Each row has a name. Each piece below is followed by the name of the row it came from, unless a question asks for something else. Each question is about the rows just above it. Places in a row count from 0.

tol: [-73.0  60.5   3.4  68.1  56.1  64.3  11.1  86.8  54.4  52.7  -6.7  -8.4
  -2.6  81.3  55.7  56.8 -64.8]
Kar: [ 63.6 -29.0  13.0 -43.0 -29.8 -37.0   3.0 -55.7 -27.1 -31.0  29.2  11.0
  26.0 -53.5 -27.9 -30.5  76.3]
boda: [ 18.9 -38.6 -52.7 -35.0 -41.2 -36.2 -63.2 -38.9 -39.2 -36.5 -58.0 -36.4
 -54.8 -39.4 -72.9 -38.6  -3.5]
dut: [-15.6 -28.6 -38.0 -66.1 -31.3 -54.2 -78.2 -75.1 -82.4 -82.1 -42.9 -84.6
 -73.8  11.0 -21.9 -22.3 -78.0]
dod: [ 38.1 -84.5 -38.0 -75.1 -82.1 -82.4 -42.9 -66.1 -84.6 -78.2 -54.2 -31.3
 -42.6 -70.9 -84.6 -85.7   9.6]
Give the next 3 entries after [-37.0   3.0 -55.7 -27.1 -31.0  29.2  11.0  26.0 -53.5]. -> [-27.9 -30.5  76.3]
The next 3 entries after [-38.0 -75.1 -82.1 -82.4 -42.9 -66.1 -84.6 -78.2 -54.2 -31.3]: -> [-42.6 -70.9 -84.6]
Where in the named rows is [-73.0]? -> tol, 0

zedot: [ 35.3   2.1   2.7  -7.6  50.1 -50.0 -22.8]
Zemas: [ -6.0  51.5 -33.2  50.9 -24.5  73.5 -22.2]
Tapu: [-46.0  55.9   0.0  55.8 -95.0  30.3 -24.7]
bepiv: [-67.7  83.7 -63.7  63.5 -54.7  75.1 -63.6]
gog: [-42.8  -8.2   8.4   3.0  12.5  -6.9 -35.5]
kubol: [ 63.4  -9.2 -18.3 -23.1  39.0 -60.3  21.3]
fen: [-51.6  16.0  81.9   0.4 -24.0  54.6 -13.3]
Lalil: [-46.0  55.9   0.0  55.8 -20.3  28.4 -61.5]
What are the next 3 entries after [ 2.1  2.7 -7.6]? -> [ 50.1 -50.0 -22.8]
Give the next 3 entries after [35.3  2.1  2.7]. -> [ -7.6  50.1 -50.0]
Where in the named rows is [54.6]? -> fen, 5
[-63.6] is at row and place -> bepiv, 6

Gogaz: [-75.3  -6.7  35.0  -8.5  41.0  56.4 -67.4  30.5  74.9]
vir: [ 21.6  12.2 -50.0   6.4 -81.7 -55.8 -21.7   1.3  31.6]
Nokef: [ 41.3 -31.5  64.9  11.9  32.6  63.6  34.6  44.3   9.3]
mena: [  1.6 -24.3 -58.3  59.0  53.4 -40.3   1.5  27.1 -43.8]
gasu: [ -6.6   1.2  34.3 -56.5  53.0  11.8 -10.9 -61.1  -2.4]
Rel: [ 34.3  -6.6  53.0 -56.5  35.0  11.8 -10.9 -61.1  -2.4]
pov: [ 17.8   3.0 -15.6 -24.2 -93.7 -41.9 -21.4 -51.2 -34.3]
libit: [ 59.6 -14.6   4.3  35.1  -6.7  28.5  35.8  24.8 -45.7]
Where in the named rows is [9.3]? -> Nokef, 8
[1.3] is at row and place -> vir, 7
Give the next 3 entries after [-6.7 35.0]. -> [-8.5 41.0 56.4]
[1.5] is at row and place -> mena, 6
What are the next 3 entries after [  1.6 -24.3]? -> [-58.3  59.0  53.4]
Row and place of [34.6] in the named rows: -> Nokef, 6
Give the next 3 entries after [ -6.6   1.2  34.3 -56.5  53.0]. -> [ 11.8 -10.9 -61.1]

